X =
0.009,0.056,0.057,0.073,-0.058,-0.262,-0.027,-0.259,-0.216,-0.258,0.027,-0.112,0.014,0.135,-0.056,0.041
-0.114,-0.157,0.088,0.074,-0.062,0.083,-0.019,0.082,0.044,0.043,0.057,-0.024,0.048,0.129,-0.055,0.054
0.013,0.075,0.133,0.112,-0.037,-0.163,-0.011,-0.152,-0.153,-0.188,0.088,-0.084,0.044,-0.120,-0.046,0.052
0.020,0.099,0.041,0.036,-0.045,0.164,-0.037,0.210,0.084,0.092,0.030,-0.073,-0.009,-0.147,-0.036,0.005
0.026,0.076,0.009,0.027,-0.056,-0.227,-0.018,-0.228,-0.183,-0.214,0.005,-0.100,0.011,0.158,-0.062,0.037
0.044,0.121,-0.141,-0.125,-0.031,0.265,-0.025,0.282,0.174,0.210,-0.116,-0.032,-0.068,-0.103,-0.025,-0.065
0.086,0.108,-0.173,-0.124,0.019,-0.265,0.005,-0.263,-0.159,-0.154,-0.102,-0.035,-0.080,0.142,0.031,-0.074
-0.013,0.043,0.056,0.039,-0.051,0.197,-0.027,0.234,0.118,0.114,0.058,-0.049,0.022,-0.163,-0.046,0.012
0.039,0.039,0.118,0.086,0.035,-0.215,0.025,-0.227,-0.146,-0.157,0.095,0.012,0.045,-0.173,0.021,0.035
0.028,0.022,0.110,0.081,0.039,-0.152,0.023,-0.162,-0.110,-0.133,0.089,0.013,0.045,-0.162,0.002,0.042
X[0, 0] = 0.009
X[0, 3] = 0.073
X[6, 10] = -0.102
X[3, 5] = 0.164
X[6, 4] = 0.019
X[:, 1] = [0.056, -0.157, 0.075, 0.099, 0.076, 0.121, 0.108, 0.043, 0.039, 0.022]
X[6] = [0.086, 0.108, -0.173, -0.124, 0.019, -0.265, 0.005, -0.263, -0.159, -0.154, -0.102, -0.035, -0.080, 0.142, 0.031, -0.074]
X[3, 2] = 0.041
X[1] = [-0.114, -0.157, 0.088, 0.074, -0.062, 0.083, -0.019, 0.082, 0.044, 0.043, 0.057, -0.024, 0.048, 0.129, -0.055, 0.054]
X[:, 6] = [-0.027, -0.019, -0.011, -0.037, -0.018, -0.025, 0.005, -0.027, 0.025, 0.023]
X[5, 1] = 0.121
X[0, 10] = 0.027
X[:, 3] = [0.073, 0.074, 0.112, 0.036, 0.027, -0.125, -0.124, 0.039, 0.086, 0.081]
X[0, 9] = -0.258
X[0] = [0.009, 0.056, 0.057, 0.073, -0.058, -0.262, -0.027, -0.259, -0.216, -0.258, 0.027, -0.112, 0.014, 0.135, -0.056, 0.041]
X[3] = [0.020, 0.099, 0.041, 0.036, -0.045, 0.164, -0.037, 0.210, 0.084, 0.092, 0.030, -0.073, -0.009, -0.147, -0.036, 0.005]
X[6, 15] = -0.074
X[6, 11] = -0.035
X[:, 4] = [-0.058, -0.062, -0.037, -0.045, -0.056, -0.031, 0.019, -0.051, 0.035, 0.039]
X[8] = [0.039, 0.039, 0.118, 0.086, 0.035, -0.215, 0.025, -0.227, -0.146, -0.157, 0.095, 0.012, 0.045, -0.173, 0.021, 0.035]
X[2] = [0.013, 0.075, 0.133, 0.112, -0.037, -0.163, -0.011, -0.152, -0.153, -0.188, 0.088, -0.084, 0.044, -0.120, -0.046, 0.052]
X[3, 12] = -0.009
X[8, 12] = 0.045
X[2, 14] = -0.046
X[7] = [-0.013, 0.043, 0.056, 0.039, -0.051, 0.197, -0.027, 0.234, 0.118, 0.114, 0.058, -0.049, 0.022, -0.163, -0.046, 0.012]
X[8, 11] = 0.012
X[2, 15] = 0.052
X[3, 3] = 0.036
X[4, 14] = -0.062
X[6, 9] = -0.154
X[7, 15] = 0.012
X[3, 13] = -0.147
X[0, 14] = -0.056
X[9, 4] = 0.039
X[1, 4] = -0.062
X[2, 10] = 0.088
X[0, 15] = 0.041
